Below is a small trained network, with its code and all its weights. Each question gives an input and a class and asks what happens when units are switched off, that is, made to give their printed mean instead of their output.

import numpy as np


def w(rows, s, z=0):
    codes = np.array(rows[::2]) - 128.0
    scale = np.full(codes.shape[1], s)
    scale[-1] = z or s
    return codes * scale


def norm(h):
    return h / np.sqrt((h * h).mean(-1, keepdims=True) + 1e-5)


def f(y):
    return np.maximum(y, 0)


def log_softmax(a):
    a = a - a.max(-1, keepdims=True)
    return a - np.log(np.exp(a).sum(-1, keepdims=True))


def net(x, mask):
    res = np.array(x, float).reshape(1, 6) / 4 @ E
    u = 0
    for l in range(2):
        y = f(norm(res) @ A[l][:, :-1].T + A[l][:, -1])
        res = res + np.where(mask[u : u + 8], y, B[l][:, -1]) @ B[l][:, :-1]
        u += 8
    return log_softmax(norm(res)[-1] @ U[:, :-1].T + U[:, -1])


A, B = {}, {}
E = w([
[132,157,85,63,247],'x0',
[89,196,83,3,183],'x1',
[172,186,115,189,116],'x2',
[90,95,48,98,247],'x3',
[49,208,96,150,127],'x4',
[29,129,136,94,161],'x5',
],0.0047)
A[0] = w([
[199,130,200,123,178,127],'0.n1',
[156,252,124,121,112,147],'0.n2',
[154,152,64,77,169,193],'0.n3',
[26,136,146,137,94,155],'0.n4',
[202,197,173,91,104,135],'0.n5',
[12,192,159,152,184,251],'0.n6',
[124,2,70,117,127,130],'0.n7',
[97,143,162,116,96,106],'0.n8',
],0.0076,0.0028)
B[0] = w([
[189,84,114,42,96,183],'0.n1',
[105,55,89,77,90,211],'0.n2',
[3,112,120,137,150,222],'0.n3',
[185,70,134,253,60,207],'0.n4',
[24,237,97,121,152,209],'0.n5',
[163,9,9,152,182,254],'0.n6',
[158,67,247,81,132,207],'0.n7',
[75,108,95,204,131,166],'0.n8',
],0.0061,0.0047)
A[1] = w([
[123,76,120,2,148,251],'1.n1',
[205,137,122,68,107,101],'1.n2',
[133,152,37,119,217,66],'1.n3',
[166,183,99,83,160,161],'1.n4',
[229,156,168,69,110,34],'1.n5',
[93,119,62,73,84,161],'1.n6',
[23,25,122,129,74,251],'1.n7',
[52,123,106,192,102,245],'1.n8',
],0.0068,0.0025)
B[1] = w([
[35,166,209,142,144,214],'1.n1',
[241,6,80,236,132,144],'1.n2',
[49,155,56,92,113,171],'1.n3',
[146,32,59,204,80,146],'1.n4',
[253,18,59,245,158,144],'1.n5',
[180,37,203,160,123,180],'1.n6',
[204,190,174,86,92,255],'1.n7',
[201,209,12,251,44,203],'1.n8',
],0.0047,0.008)
U = w([
[207,48,128,206,113,171],'0',
[150,175,133,192,49,156],'1',
[139,175,137,100,175,59],'2',
[125,75,250,72,178,169],'3',
[42,92,58,108,195,155],'4',
[128,204,191,160,200,2],'5',
],0.013,0.0064)

Each question gives the input, the list of numbers given to net, and the class t.
The units are the neurons (one row each of A and B). Each row of codes is followed by its name. A weight is (code - 128) times the scale printed after its matrix; where a second scale follows, it is the last column's (A, B and U).
mask holds one flag per neuron, layer by layer. A switched-off neuron (its flag False) gives its mean, the last column of its row in B, instead of its output. The means were averaged over made-up inputs and are rounded, as every weight is.
A unit's drop is (log p(t) with every unit on - log p(t) with that unit switched off) / (log p(t) with every unit on - log p(t) with every unit switched off).
The circuit of an input: a set's keep is (log p(t) with only the set's units on - log p(t) with every unit switched off) / (log p(t) with every unit on - log p(t) with every unit switched off). Starting from the 12 units with the biggest drops (on a tie, the unit counted first), units are removed one at a time, each time the one whose removal leaves the highest keep (on an exact tie, the one counted first), for as long as the keep stays at least 0.8.
units of the circuit, in order: the units of the circuit, biggest drop first
top k neurons: the k neurons with the biggest drops, biggest first
k most important neurons of layer l: the k neurons of layer l with the biggest drops, biggest first
drop when u is switched off: that unit's drop, to one decimal
input [-4,2,-4,4,1,-1], class 3: units of the circuit, in order	(0.n7)
input [-3,8,1,-2,-1,-4], class 4: top 2 neurons	(0.n5, 0.n4)
input [-6,1,7,5,3,5], class 0: units of the circuit, in order	(0.n6, 0.n4)
input [-3,5,-3,5,-3,3], class 3: units of the circuit, in order	(0.n7, 1.n7)
input [2,6,-8,0,-3,2], class 3: 2 most important neurons of layer 0	(0.n5, 0.n7)
input [-2,8,-8,-8,-1,6], class 1: 4 most important neurons of layer 0	(0.n4, 0.n8, 0.n7, 0.n1)
input [5,6,-8,2,-3,-7], class 3: top 4 neurons	(0.n6, 1.n8, 0.n7, 1.n1)
input [-1,1,-7,0,-8,-6], class 3: 2 most important neurons of layer 1	(1.n8, 1.n1)
input [1,0,4,8,-7,7], class 3: 2 most important neurons of layer 1	(1.n8, 1.n1)
input [4,5,6,-7,-2,2], class 4: top 2 neurons	(0.n5, 0.n4)
input [-3,7,-6,-5,-1,5], class 1: top 2 neurons	(1.n7, 1.n8)
input [0,0,7,4,-1,0], class 4: 2 most important neurons of layer 0	(0.n4, 0.n8)
input [7,2,-6,-4,-2,-7], class 3: 3 most important neurons of layer 1	(1.n8, 1.n6, 1.n1)
input [0,8,8,5,-8,-5], class 4: units of the circuit, in order	(0.n3)
input [4,1,-3,0,-2,-7], class 3: drop when 0.n3 is switched off	0.5
input [1,8,5,-2,8,-2], class 4: drop when 0.n2 is switched off	0.1
input [5,-2,6,1,0,-5], class 4: drop when 0.n4 is switched off	0.2
